Below are the code and all the weights of a small trained network. Each question names an input and a target symbol and asks about switching units off, where a switched-off unit gives its printed mean instead of its output.

import numpy as np


def w(rows, s, z=0):
    codes = np.array(rows[::2]) - 128.0
    scale = np.full(codes.shape[1], s)
    scale[-1] = z or s
    return codes * scale


def norm(h):
    return h / np.sqrt((h * h).mean(-1, keepdims=True) + 1e-5)


def softmax(a):
    e = np.exp(a - a.max(-1, keepdims=True))
    return e / e.sum(-1, keepdims=True)


def log_softmax(a):
    a = a - a.max(-1, keepdims=True)
    return a - np.log(np.exp(a).sum(-1, keepdims=True))


def net(x, mask):
    ids = ['ΛΞΠΦΨβητ'.index(c) for c in x.split()]
    T = len(ids)
    res = E[ids] + P[:T]
    u = 0
    for l in range(3):
        r = norm(res)
        for j in range(3):
            rows = slice(3 * j, 3 * j + 3)
            q, k, v = (r @ M[l][rows].T for M in (Q, K, V))
            z = softmax(np.where(np.tri(T) > 0, q @ k.T / 3**0.5, -1e9)) @ v
            o = O[l][rows]
            res = res + np.where(mask[u + j], z, o[:, -1]) @ o[:, :-1]
        u += 3
    return log_softmax(norm(res)[-1] @ U[:, :-1].T + U[:, -1])


Q, K, V, O = {}, {}, {}, {}
E = w([
[146,34,179],'Λ',
[120,8,186],'Ξ',
[80,146,47],'Π',
[197,103,116],'Φ',
[138,68,160],'Ψ',
[175,133,127],'β',
[224,121,99],'η',
[193,64,159],'τ',
],0.013)
P = w([
[93,123,129],'0',
[135,40,68],'1',
[146,35,58],'2',
[154,30,58],'3',
[133,25,60],'4',
[145,67,36],'5',
[165,117,39],'6',
[92,91,79],'7',
[54,16,135],'8',
[149,170,37],'9',
[149,143,61],'10',
[84,93,106],'11',
[129,125,95],'12',
[156,201,1],'13',
],0.0055)
Q[0] = w([
[23,228,248],'0.h0',
[152,16,103],'0.h0',
[167,113,88],'0.h0',
[67,93,214],'0.h1',
[169,68,134],'0.h1',
[134,174,118],'0.h1',
[134,67,185],'0.h2',
[110,166,113],'0.h2',
[190,94,129],'0.h2',
],0.012)
K[0] = w([
[247,40,223],'0.h0',
[30,217,124],'0.h0',
[59,133,86],'0.h0',
[89,24,176],'0.h1',
[130,34,123],'0.h1',
[132,167,91],'0.h1',
[182,136,199],'0.h2',
[106,124,70],'0.h2',
[144,143,135],'0.h2',
],0.011)
V[0] = w([
[131,168,196],'0.h0',
[127,154,123],'0.h0',
[39,130,33],'0.h0',
[255,106,110],'0.h1',
[118,100,54],'0.h1',
[188,174,178],'0.h1',
[142,117,162],'0.h2',
[155,156,44],'0.h2',
[119,205,74],'0.h2',
],0.012)
O[0] = w([
[210,209,181,41],'0.h0',
[110,105,70,123],'0.h0',
[3,43,49,248],'0.h0',
[126,71,135,219],'0.h1',
[124,91,158,172],'0.h1',
[140,85,162,98],'0.h1',
[132,133,65,137],'0.h2',
[142,104,200,141],'0.h2',
[160,91,171,65],'0.h2',
],0.0066,0.012)
Q[1] = w([
[63,65,119],'1.h0',
[72,107,140],'1.h0',
[129,157,254],'1.h0',
[70,47,14],'1.h1',
[161,250,167],'1.h1',
[135,168,84],'1.h1',
[136,70,198],'1.h2',
[191,137,157],'1.h2',
[72,164,116],'1.h2',
],0.0095)
K[1] = w([
[93,169,187],'1.h0',
[90,55,170],'1.h0',
[101,69,157],'1.h0',
[56,91,200],'1.h1',
[246,145,203],'1.h1',
[131,131,109],'1.h1',
[92,168,134],'1.h2',
[105,118,45],'1.h2',
[165,125,182],'1.h2',
],0.011)
V[1] = w([
[3,139,202],'1.h0',
[178,152,211],'1.h0',
[119,213,96],'1.h0',
[17,127,175],'1.h1',
[143,97,143],'1.h1',
[181,180,104],'1.h1',
[156,113,98],'1.h2',
[154,86,93],'1.h2',
[176,226,28],'1.h2',
],0.011)
O[1] = w([
[253,158,143,69],'1.h0',
[96,126,29,24],'1.h0',
[136,89,189,29],'1.h0',
[159,41,115,192],'1.h1',
[138,208,144,155],'1.h1',
[68,149,168,2],'1.h1',
[70,151,82,176],'1.h2',
[114,145,122,223],'1.h2',
[163,70,182,38],'1.h2',
],0.0048,0.0062)
Q[2] = w([
[93,109,69],'2.h0',
[98,70,141],'2.h0',
[173,155,171],'2.h0',
[71,7,83],'2.h1',
[136,174,124],'2.h1',
[123,68,153],'2.h1',
[46,103,94],'2.h2',
[144,186,207],'2.h2',
[173,227,171],'2.h2',
],0.016)
K[2] = w([
[182,137,206],'2.h0',
[63,219,131],'2.h0',
[139,73,48],'2.h0',
[124,211,98],'2.h1',
[124,45,24],'2.h1',
[138,252,112],'2.h1',
[198,185,195],'2.h2',
[72,26,60],'2.h2',
[120,117,6],'2.h2',
],0.011)
V[2] = w([
[107,118,96],'2.h0',
[142,90,85],'2.h0',
[92,161,178],'2.h0',
[89,158,98],'2.h1',
[128,60,123],'2.h1',
[155,166,132],'2.h1',
[123,81,148],'2.h2',
[252,119,107],'2.h2',
[158,161,186],'2.h2',
],0.019)
O[2] = w([
[50,231,86,173],'2.h0',
[3,81,87,147],'2.h0',
[172,129,139,151],'2.h0',
[156,208,165,252],'2.h1',
[109,42,214,189],'2.h1',
[184,187,3,32],'2.h1',
[61,98,244,155],'2.h2',
[185,30,64,85],'2.h2',
[228,160,223,134],'2.h2',
],0.0054,0.0027)
U = w([
[64,254,156,104],'Λ',
[120,53,93,80],'Ξ',
[76,111,105,4],'Π',
[70,160,57,113],'Φ',
[163,107,239,172],'Ψ',
[247,99,110,159],'β',
[95,83,58,167],'η',
[180,224,69,223],'τ',
],0.011,0.0032)

Each question gives the input, a string of symbols that net reads in full, and the target symbol t.
The units are the heads (3 rows each of Q, K, V and O). Each row of codes is followed by its name. A weight is (code - 128) times the scale printed after its matrix; where a second scale follows, it is the last column's (O and U).
mask holds one flag per head, layer by layer. A switched-off head (its flag False) gives its mean, the last column of its rows in O, instead of its output. The means were averaged over made-up inputs and are rounded, as every weight is.
A unit's drop is (log p(t) with every unit on - log p(t) with that unit switched off) / (log p(t) with every unit on - log p(t) with every unit switched off).
The circuit of an input: a set's keep is (log p(t) with only the set's units on - log p(t) with every unit switched off) / (log p(t) with every unit on - log p(t) with every unit switched off). Starting from all 9 units, units are removed one at a time, each time the one whose removal leaves the highest keep (on an exact tie, the one counted first), for as long as the keep stays at least 0.8.
units of the circuit, in order: the units of the circuit, biggest drop first
most important unit: the unit with the biggest drop
heads that matter: for each layer, one digit per head in row order, 1 if its drop is at least 0.15 and else 0, layers parted by /
drop of u: that unit's drop, to one decimal
input β τ Ψ, target β: units of the circuit, in order	(0.h0; 2.h2)
input Λ Λ Λ, target Λ: units of the circuit, in order	(0.h2; 0.h0; 1.h1; 0.h1)
input β Λ Λ Φ τ τ Φ, target β: units of the circuit, in order	(0.h0)
input Ψ η Φ, target Ψ: units of the circuit, in order	(0.h2; 0.h0; 1.h2; 1.h1)
input Ψ τ Φ Λ τ, target Ψ: units of the circuit, in order	(0.h0; 1.h1)
input Λ Ξ Λ Ξ, target Λ: heads that matter	111 / 110 / 001
input β Π Ξ Ψ Ξ Π β Ψ Λ τ τ τ Ξ β, target β: units of the circuit, in order	(0.h0; 1.h1; 2.h2; 2.h0)
input Ψ η Φ Ψ, target Ψ: units of the circuit, in order	(0.h0; 1.h1)
input τ Ξ Φ, target τ: heads that matter	101 / 110 / 000
input τ β η η Λ, target τ: heads that matter	101 / 110 / 010
input Λ β Λ τ β β Ψ η η, target Λ: heads that matter	101 / 110 / 001
input Ψ Φ Λ τ β, target Ψ: heads that matter	111 / 011 / 000
input τ Φ Π Π Φ τ η Φ Φ η, target τ: heads that matter	101 / 110 / 111
input β β η, target β: units of the circuit, in order	(0.h0)
input β Ψ Φ Φ Ξ Ξ Ψ Ξ, target β: units of the circuit, in order	(0.h0; 2.h2)
input β Ξ Ψ Ψ, target β: heads that matter	100 / 010 / 000
input Ψ Ψ Π Ψ Ψ Π η τ β Ψ η τ, target Ψ: heads that matter	111 / 111 / 111
input τ Ξ Ψ, target τ: drop of 1.h0	0.3
input Φ Φ Φ τ, target Φ: drop of 2.h1	0.1
input β Φ Φ, target β: drop of 0.h0	1.3
input Ψ Π β Ξ Ψ Ψ Φ Ψ η Ψ Π, target Ψ: most important unit	0.h2
